Below are the code and all the weights of a small trained network. Each question names an input and a class and asks about switching units off, where a switched-off unit gives its printed mean instead of its output.

import numpy as np


def w(rows, s, z=0):
    codes = np.array(rows[::2]) - 128.0
    scale = np.full(codes.shape[1], s)
    scale[-1] = z or s
    return codes * scale


def norm(h):
    return h / np.sqrt((h * h).mean(-1, keepdims=True) + 1e-5)


def f(y):
    return np.maximum(y, 0)


def log_softmax(a):
    a = a - a.max(-1, keepdims=True)
    return a - np.log(np.exp(a).sum(-1, keepdims=True))


def net(x, mask):
    res = np.array(x, float).reshape(1, 7) / 4 @ E
    u = 0
    for l in range(3):
        y = f(norm(res) @ A[l][:, :-1].T + A[l][:, -1])
        res = res + np.where(mask[u : u + 10], y, B[l][:, -1]) @ B[l][:, :-1]
        u += 10
    return log_softmax(norm(res)[-1] @ U[:, :-1].T + U[:, -1])


A, B = {}, {}
E = w([
[34,152,214,89,172,107],'x0',
[112,126,150,147,1,157],'x1',
[120,31,138,5,55,122],'x2',
[154,142,19,46,211,92],'x3',
[111,132,226,103,148,120],'x4',
[9,178,128,10,12,170],'x5',
[57,120,165,113,97,41],'x6',
],0.00052)
A[0] = w([
[60,118,122,53,132,111,173],'L0N0',
[224,100,105,226,219,123,4],'L0N1',
[107,148,70,107,250,10,91],'L0N2',
[112,157,128,68,208,91,3],'L0N3',
[76,156,137,120,114,135,92],'L0N4',
[214,139,104,200,184,135,60],'L0N5',
[35,130,163,62,50,56,121],'L0N6',
[103,66,115,107,178,3,89],'L0N7',
[134,165,217,207,2,88,107],'L0N8',
[172,94,22,47,109,131,143],'L0N9',
],0.0014,0.00053)
B[0] = w([
[132,129,189,137,201,134,203],'L0N0',
[198,71,138,142,228,61,247],'L0N1',
[144,110,247,63,62,231,235],'L0N2',
[147,116,217,74,107,209,167],'L0N3',
[153,114,104,150,161,61,160],'L0N4',
[200,62,181,128,222,63,222],'L0N5',
[215,100,114,146,184,131,232],'L0N6',
[183,64,173,133,157,127,190],'L0N7',
[145,67,50,99,74,175,231],'L0N8',
[82,219,82,211,45,61,210],'L0N9',
],0.0014,0.0011)
A[1] = w([
[201,195,114,207,163,203,146],'L1N0',
[81,203,135,139,134,117,100],'L1N1',
[221,143,109,212,197,153,52],'L1N2',
[216,80,133,155,139,50,67],'L1N3',
[94,126,177,150,119,85,40],'L1N4',
[113,110,120,198,52,178,3],'L1N5',
[238,155,143,164,160,121,65],'L1N6',
[156,77,132,149,47,174,98],'L1N7',
[84,146,238,215,137,61,171],'L1N8',
[144,171,8,130,109,54,22],'L1N9',
],0.0016,0.00049)
B[1] = w([
[161,61,149,139,153,46,223],'L1N0',
[111,167,58,133,152,90,153],'L1N1',
[176,63,154,103,193,41,249],'L1N2',
[106,86,89,131,140,91,233],'L1N3',
[154,153,90,158,138,100,150],'L1N4',
[168,112,183,142,79,170,179],'L1N5',
[128,58,162,115,157,57,225],'L1N6',
[108,157,193,123,129,212,197],'L1N7',
[141,160,2,133,124,147,228],'L1N8',
[63,183,110,117,168,167,168],'L1N9',
],0.0024,0.0012)
A[2] = w([
[91,177,73,80,47,123,254],'L2N0',
[60,211,159,219,162,68,156],'L2N1',
[233,95,110,167,209,124,121],'L2N2',
[175,133,38,101,60,141,123],'L2N3',
[129,85,163,78,79,20,37],'L2N4',
[67,89,141,64,43,77,140],'L2N5',
[139,132,157,204,27,179,1],'L2N6',
[204,98,6,75,104,80,229],'L2N7',
[139,19,114,137,142,60,2],'L2N8',
[152,31,129,145,127,47,52],'L2N9',
],0.0017,0.00052)
B[2] = w([
[153,141,77,203,152,126,197],'L2N0',
[82,182,2,83,86,140,165],'L2N1',
[154,49,145,120,118,43,255],'L2N2',
[41,188,143,163,107,146,162],'L2N3',
[170,96,131,158,143,148,177],'L2N4',
[192,130,137,205,162,128,180],'L2N5',
[183,88,190,145,50,184,178],'L2N6',
[70,179,84,174,183,95,220],'L2N7',
[210,97,87,167,135,62,222],'L2N8',
[169,127,52,191,126,64,230],'L2N9',
],0.0022,0.0016)
U = w([
[41,232,22,138,141,139,113],'0',
[219,29,101,182,203,14,236],'1',
[98,120,229,27,181,165,8],'2',
[151,115,169,192,3,231,143],'3',
],0.0067,0.0017)

Each question gives the input, the list of numbers given to net, and the class t.
The units are the neurons (one row each of A and B). Each row of codes is followed by its name. A weight is (code - 128) times the scale printed after its matrix; where a second scale follows, it is the last column's (A, B and U).
mask holds one flag per neuron, layer by layer. A switched-off neuron (its flag False) gives its mean, the last column of its row in B, instead of its output. The means were averaged over made-up inputs and are rounded, as every weight is.
A unit's drop is (log p(t) with every unit on - log p(t) with that unit switched off) / (log p(t) with every unit on - log p(t) with every unit switched off).
most important unit: the unit with the biggest drop
top k neurons: the k neurons with the biggest drops, biggest first
k most important neurons of layer l: the k neurons of layer l with the biggest drops, biggest first
drop when u is switched off: that unit's drop, to one decimal
input [2,-2,-2,-3,6,1,8], class 0: top 2 neurons -> (L1N2, L1N8)
input [8,-8,1,0,4,-2,6], class 2: 4 most important neurons of layer 1 -> (L1N2, L1N0, L1N6, L1N3)
input [-7,7,6,-1,8,-6,3], class 3: 2 most important neurons of layer 0 -> (L0N1, L0N5)
input [-1,-2,4,0,7,6,2], class 2: 4 most important neurons of layer 2 -> (L2N9, L2N8, L2N2, L2N6)
input [0,-4,-6,8,6,6,0], class 2: 2 most important neurons of layer 0 -> (L0N2, L0N3)
input [3,-5,-1,1,1,1,5], class 2: most important unit -> L0N2
input [0,-3,-8,-8,-5,2,5], class 3: top 4 neurons -> (L0N8, L1N5, L0N1, L2N6)
input [3,-7,1,3,0,1,7], class 2: 4 most important neurons of layer 0 -> (L0N2, L0N3, L0N1, L0N5)
input [-2,0,-8,-3,2,8,-1], class 3: top 2 neurons -> (L0N8, L2N6)
input [-4,1,0,1,0,3,5], class 0: top 2 neurons -> (L0N2, L1N9)
input [7,4,2,-2,6,-1,-4], class 3: top 2 neurons -> (L1N2, L0N1)
input [5,-5,5,0,-3,4,-7], class 2: 2 most important neurons of layer 1 -> (L1N8, L1N3)
input [7,-1,-4,6,-4,6,1], class 0: drop when L2N0 is switched off -> 0.1
input [1,1,6,3,-2,8,0], class 0: drop when L0N2 is switched off -> 0.1
input [1,6,-6,-3,-7,4,8], class 3: most important unit -> L0N8
input [2,-3,-2,6,-1,5,-5], class 0: drop when L0N9 is switched off -> 0.1
input [3,8,8,2,8,-5,-6], class 3: 2 most important neurons of layer 0 -> (L0N1, L0N5)
